Below are the code and all the weights of a small trained network. Each question names an input and a class and asks about switching units off, where a switched-off unit gives its printed mean instead of its output.

import numpy as np


def w(rows, s, z=0):
    codes = np.array(rows[::2]) - 128.0
    scale = np.full(codes.shape[1], s)
    scale[-1] = z or s
    return codes * scale


def f(y):
    return np.maximum(y, 0)


def log_softmax(a):
    a = a - a.max(-1, keepdims=True)
    return a - np.log(np.exp(a).sum(-1, keepdims=True))


def net(x, mask):
    res = np.array(x, float).reshape(1, 7) / 4 @ E
    y = f(res @ A[0][:, :-1].T + A[0][:, -1])
    res = res + np.where(mask, y, B[0][:, -1]) @ B[0][:, :-1]
    return log_softmax(res[-1] @ U[:, :-1].T + U[:, -1])


A, B = {}, {}
E = w([
[142,139,126,139,129,127,139],'x0',
[254,196,53,40,224,185,21],'x1',
[121,120,127,138,144,161,135],'x2',
[114,117,126,121,135,128,121],'x3',
[230,31,233,141,197,89,131],'x4',
[112,123,138,125,123,141,107],'x5',
[158,141,117,139,127,119,160],'x6',
],0.0093)
A[0] = w([
[68,75,202,254,122,79,140,214],'N1',
[68,217,32,122,176,118,156,137],'N2',
[230,39,236,117,191,110,87,78],'N3',
[177,161,133,97,177,165,71,176],'N4',
[214,70,222,95,156,123,115,97],'N5',
[232,123,59,66,201,160,50,139],'N6',
[202,141,101,89,170,158,61,140],'N7',
[55,216,35,89,90,159,111,4],'N8',
[218,125,83,72,156,150,50,164],'N9',
[162,111,222,103,211,118,137,91],'N10',
],0.0089,0.0022)
B[0] = w([
[65,48,154,128,86,17,198,221],'N1',
[104,151,122,145,179,199,64,188],'N2',
[207,212,26,100,177,238,43,235],'N3',
[15,103,159,158,115,90,182,204],'N4',
[170,145,88,127,185,207,43,207],'N5',
[124,41,158,77,58,92,211,254],'N6',
[63,92,138,126,54,121,207,217],'N7',
[255,203,28,88,178,222,43,202],'N8',
[101,56,200,168,92,35,223,228],'N9',
[220,160,125,128,167,186,80,191],'N10',
],0.0084,0.016)
U = w([
[45,42,190,127,96,80,228,252],'0',
[214,201,18,107,229,233,2,4],'1',
],0.009,0.0023)

Each question gives the input, the list of numbers given to net, and the class t.
The units are the neurons (one row each of A and B). Each row of codes is followed by its name. A weight is (code - 128) times the scale printed after its matrix; where a second scale follows, it is the last column's (A, B and U).
mask holds one flag per neuron, in row order. A switched-off neuron (its flag False) gives its mean, the last column of its row in B, instead of its output. The means were averaged over made-up inputs and are rounded, as every weight is.
A unit's drop is (log p(t) with every unit on - log p(t) with that unit switched off) / (log p(t) with every unit on - log p(t) with every unit switched off).
unit that matters most: the unit with the biggest drop
top k neurons: the k neurons with the biggest drops, biggest first
drop when u is switched off: that unit's drop, to one decimal
input [-4,-5,1,-4,6,-4,-4], class 1: top 3 neurons => N3, N9, N6
input [6,3,3,2,-2,-2,8], class 0: unit that matters most => N3
input [-3,5,-5,-6,-5,-2,-2], class 0: top 4 neurons => N3, N9, N6, N5
input [-5,-2,-7,-8,3,7,2], class 1: top 4 neurons => N9, N6, N7, N4
input [1,7,-7,7,7,4,1], class 0: top 4 neurons => N9, N6, N7, N4
input [8,-6,-6,2,-7,-3,-6], class 1: top 3 neurons => N8, N9, N6
input [-7,0,-3,1,-1,-4,-4], class 1: drop when N1 is switched off => 1.2
input [5,-6,-1,0,7,4,4], class 1: drop when N6 is switched off => 0.3
input [-1,8,8,-8,8,-3,6], class 0: drop when N4 is switched off => 0.9
input [0,6,-6,2,0,-7,5], class 0: drop when N7 is switched off => 0.0
